Below are the code and all the weights of a small trained network. Each question names an input and a target symbol and asks about switching units off, where a switched-off unit gives its printed mean instead of its output.

import numpy as np


def w(rows, s, z=0):
    codes = np.array(rows[::2]) - 128.0
    scale = np.full(codes.shape[1], s)
    scale[-1] = z or s
    return codes * scale


def norm(h):
    return h / np.sqrt((h * h).mean(-1, keepdims=True) + 1e-5)


def f(y):
    return np.maximum(y, 0)


def softmax(a):
    e = np.exp(a - a.max(-1, keepdims=True))
    return e / e.sum(-1, keepdims=True)


def log_softmax(a):
    a = a - a.max(-1, keepdims=True)
    return a - np.log(np.exp(a).sum(-1, keepdims=True))


def net(x, mask):
    ids = ['βγδηξπφψω'.index(c) for c in x.split()]
    T = len(ids)
    res = E[ids] + P[:T]
    r = norm(res)
    for j in range(3):
        rows = slice(2 * j, 2 * j + 2)
        q, k, v = (r @ M[0][rows].T for M in (Q, K, V))
        z = softmax(np.where(np.tri(T) > 0, q @ k.T / 2**0.5, -1e9)) @ v
        o = O[0][rows]
        res = res + np.where(mask[j], z, o[:, -1]) @ o[:, :-1]
    y = f(norm(res) @ A[0][:, :-1].T + A[0][:, -1])
    res = res + np.where(mask[3:7], y, B[0][:, -1]) @ B[0][:, :-1]
    return log_softmax(norm(res)[-1] @ U[:, :-1].T + U[:, -1])


Q, K, V, O, A, B = {}, {}, {}, {}, {}, {}
E = w([
[145,78,109,58,69,131,42,177,143,106,191,184],'β',
[93,80,90,63,58,98,223,202,194,230,138,105],'γ',
[135,187,100,2,21,151,153,176,136,188,107,131],'δ',
[111,122,154,132,146,196,63,125,192,60,74,34],'η',
[160,103,26,81,113,141,98,162,205,151,123,183],'ξ',
[96,142,129,120,81,224,102,242,117,89,163,165],'π',
[120,115,153,103,254,155,60,158,141,143,217,125],'φ',
[156,180,29,128,49,94,108,167,130,91,206,33],'ψ',
[166,45,153,185,137,228,59,99,147,202,153,87],'ω',
],0.016)
P = w([
[185,199,60,105,79,106,90,156,128,199,79,144],'0',
[152,164,23,56,118,122,69,136,105,198,68,137],'1',
[71,98,213,120,57,129,96,210,248,198,152,63],'2',
[159,201,112,138,87,130,129,95,146,129,146,160],'3',
[79,138,66,70,150,138,53,92,76,170,89,120],'4',
[81,42,173,191,144,180,170,199,201,98,194,46],'5',
[153,154,119,100,115,101,201,34,106,86,194,157],'6',
[102,113,80,64,191,125,60,66,64,129,102,71],'7',
],0.012)
Q[0] = w([
[169,108,139,168,110,91,126,41,173,118,149,2],'head 0',
[112,123,207,235,120,163,97,96,131,59,65,117],'head 0',
[155,163,84,99,47,146,147,87,183,66,171,139],'head 1',
[147,111,213,211,93,71,188,169,172,137,141,224],'head 1',
[133,64,160,143,78,97,254,198,226,142,210,144],'head 2',
[172,151,97,75,98,192,108,90,115,74,150,171],'head 2',
],0.042)
K[0] = w([
[171,127,98,158,118,64,104,53,137,118,112,2],'head 0',
[134,155,120,184,133,200,30,171,154,82,82,76],'head 0',
[113,92,114,112,60,146,217,95,116,75,154,158],'head 1',
[141,181,83,108,18,112,124,220,140,158,121,199],'head 1',
[175,180,83,100,20,113,174,204,138,140,130,202],'head 2',
[199,108,163,134,140,126,180,43,146,84,177,149],'head 2',
],0.043)
V[0] = w([
[68,120,64,165,139,161,196,123,131,130,110,170],'head 0',
[192,161,88,168,148,165,96,84,77,131,87,169],'head 0',
[111,38,135,176,54,88,107,85,148,158,95,130],'head 1',
[126,150,152,82,142,101,135,118,181,7,57,105],'head 1',
[165,187,165,100,225,142,118,135,152,156,181,127],'head 2',
[196,80,130,151,91,242,129,75,89,148,120,82],'head 2',
],0.02)
O[0] = w([
[181,109,134,99,148,148,123,164,128,105,131,15,2],'head 0',
[31,164,138,178,139,141,164,96,131,82,135,142,112],'head 0',
[200,37,102,96,122,107,156,134,133,91,47,157,31],'head 1',
[19,142,68,162,92,81,2,128,135,179,53,112,245],'head 1',
[43,121,113,35,205,79,197,123,104,157,117,178,181],'head 2',
[71,98,42,184,61,182,145,104,50,132,94,165,226],'head 2',
],0.0067,0.0097)
A[0] = w([
[71,107,179,164,91,107,236,161,187,77,43,36,3],'neuron 0',
[80,3,169,178,122,89,187,182,192,213,129,86,154],'neuron 1',
[161,157,103,132,142,117,147,70,172,156,117,114,102],'neuron 2',
[166,191,121,169,168,67,127,103,92,117,129,136,56],'neuron 3',
],0.034,0.0044)
B[0] = w([
[80,255,98,162,138,188,189,110,134,77,183,194,175],'neuron 0',
[199,108,151,91,124,136,110,183,74,119,188,23,248],'neuron 1',
[130,125,158,162,161,113,125,123,109,119,93,133,168],'neuron 2',
[122,84,136,127,112,103,147,78,161,153,161,120,168],'neuron 3',
],0.024,0.012)
U = w([
[190,125,109,73,54,111,28,118,203,66,142,245,79],'β',
[168,47,133,81,76,104,75,198,77,151,97,36,253],'γ',
[149,233,221,99,1,112,165,85,102,190,16,129,40],'δ',
[32,130,45,135,61,111,29,121,134,122,55,115,233],'η',
[177,131,131,225,223,91,100,147,124,74,55,160,138],'ξ',
[64,175,136,228,83,197,127,222,142,37,221,96,72],'π',
[53,132,146,48,199,113,136,116,116,205,167,178,59],'φ',
[155,94,121,244,42,64,132,40,187,134,181,109,46],'ψ',
[137,48,69,165,69,196,215,99,50,133,91,165,73],'ω',
],0.0063,0.0031)

Each question gives the input, a string of symbols that net reads in full, and the target symbol t.
The units are the heads (2 rows each of Q, K, V and O) and the neurons (one row each of A and B). Each row of codes is followed by its name. A weight is (code - 128) times the scale printed after its matrix; where a second scale follows, it is the last column's (O, A, B and U).
mask holds one flag per unit, heads first, then neurons. A switched-off unit (its flag False) gives its mean, the last column of its rows in O or B, instead of its output. The means were averaged over made-up inputs and are rounded, as every weight is.
A unit's drop is (log p(t) with every unit on - log p(t) with that unit switched off) / (log p(t) with every unit on - log p(t) with every unit switched off).
The circuit of an input: a set's keep is (log p(t) with only the set's units on - log p(t) with every unit switched off) / (log p(t) with every unit on - log p(t) with every unit switched off). Starting from all 7 units, units are removed one at a time, each time the one whose removal leaves the highest keep (on an exact tie, the one counted first), for as long as the keep stays at least 0.8.
circuit, biggest first: the units of the circuit, biggest drop first
unit that matters most: the unit with the biggest drop
k most important neurons: the k neurons with the biggest drops, biggest first
heads that matter: for each layer, one digit per head in row order, 1 if its drop is at least 0.15 and else 0, layers parted by /
drop of u: that unit's drop, to one decimal
input η γ δ η β, target η: heads that matter : 010
input γ ω ω δ π, target ω: circuit, biggest first : [head 1; head 2]
input δ ω δ, target π: unit that matters most : neuron 0
input η φ φ η ξ φ δ, target δ: circuit, biggest first : [neuron 1; neuron 2; head 2; head 0]
input γ η π ξ, target ξ: circuit, biggest first : [neuron 2; head 2]
input δ η π δ ψ, target η: heads that matter : 000
input ω ψ π, target γ: heads that matter : 100
input δ φ η δ, target δ: 2 most important neurons : [neuron 1; neuron 0]
input ψ φ φ β, target β: circuit, biggest first : [neuron 1; head 1; neuron 0]
input η ψ β ψ η ψ δ ω, target ω: heads that matter : 010
input ψ η π φ ψ ξ, target γ: heads that matter : 000
input η φ η ξ γ ω η δ, target η: heads that matter : 010
input η φ ψ ψ ω δ π ψ, target ω: circuit, biggest first : [head 1; head 2]
input π ψ δ ω ψ φ, target γ: circuit, biggest first : [neuron 1]
input η η ψ φ δ β, target γ: 2 most important neurons : [neuron 1; neuron 0]
input η η η φ ψ ω β, target β: 3 most important neurons : [neuron 1; neuron 0; neuron 3]
input π ξ ξ ψ η η η, target η: drop of neuron 1 : 0.0
input π δ π β η φ ψ δ, target φ: drop of neuron 1 : 0.2
input ω π η, target γ: drop of head 0 : 2.5
input η δ π η φ ψ, target γ: circuit, biggest first : [head 0]
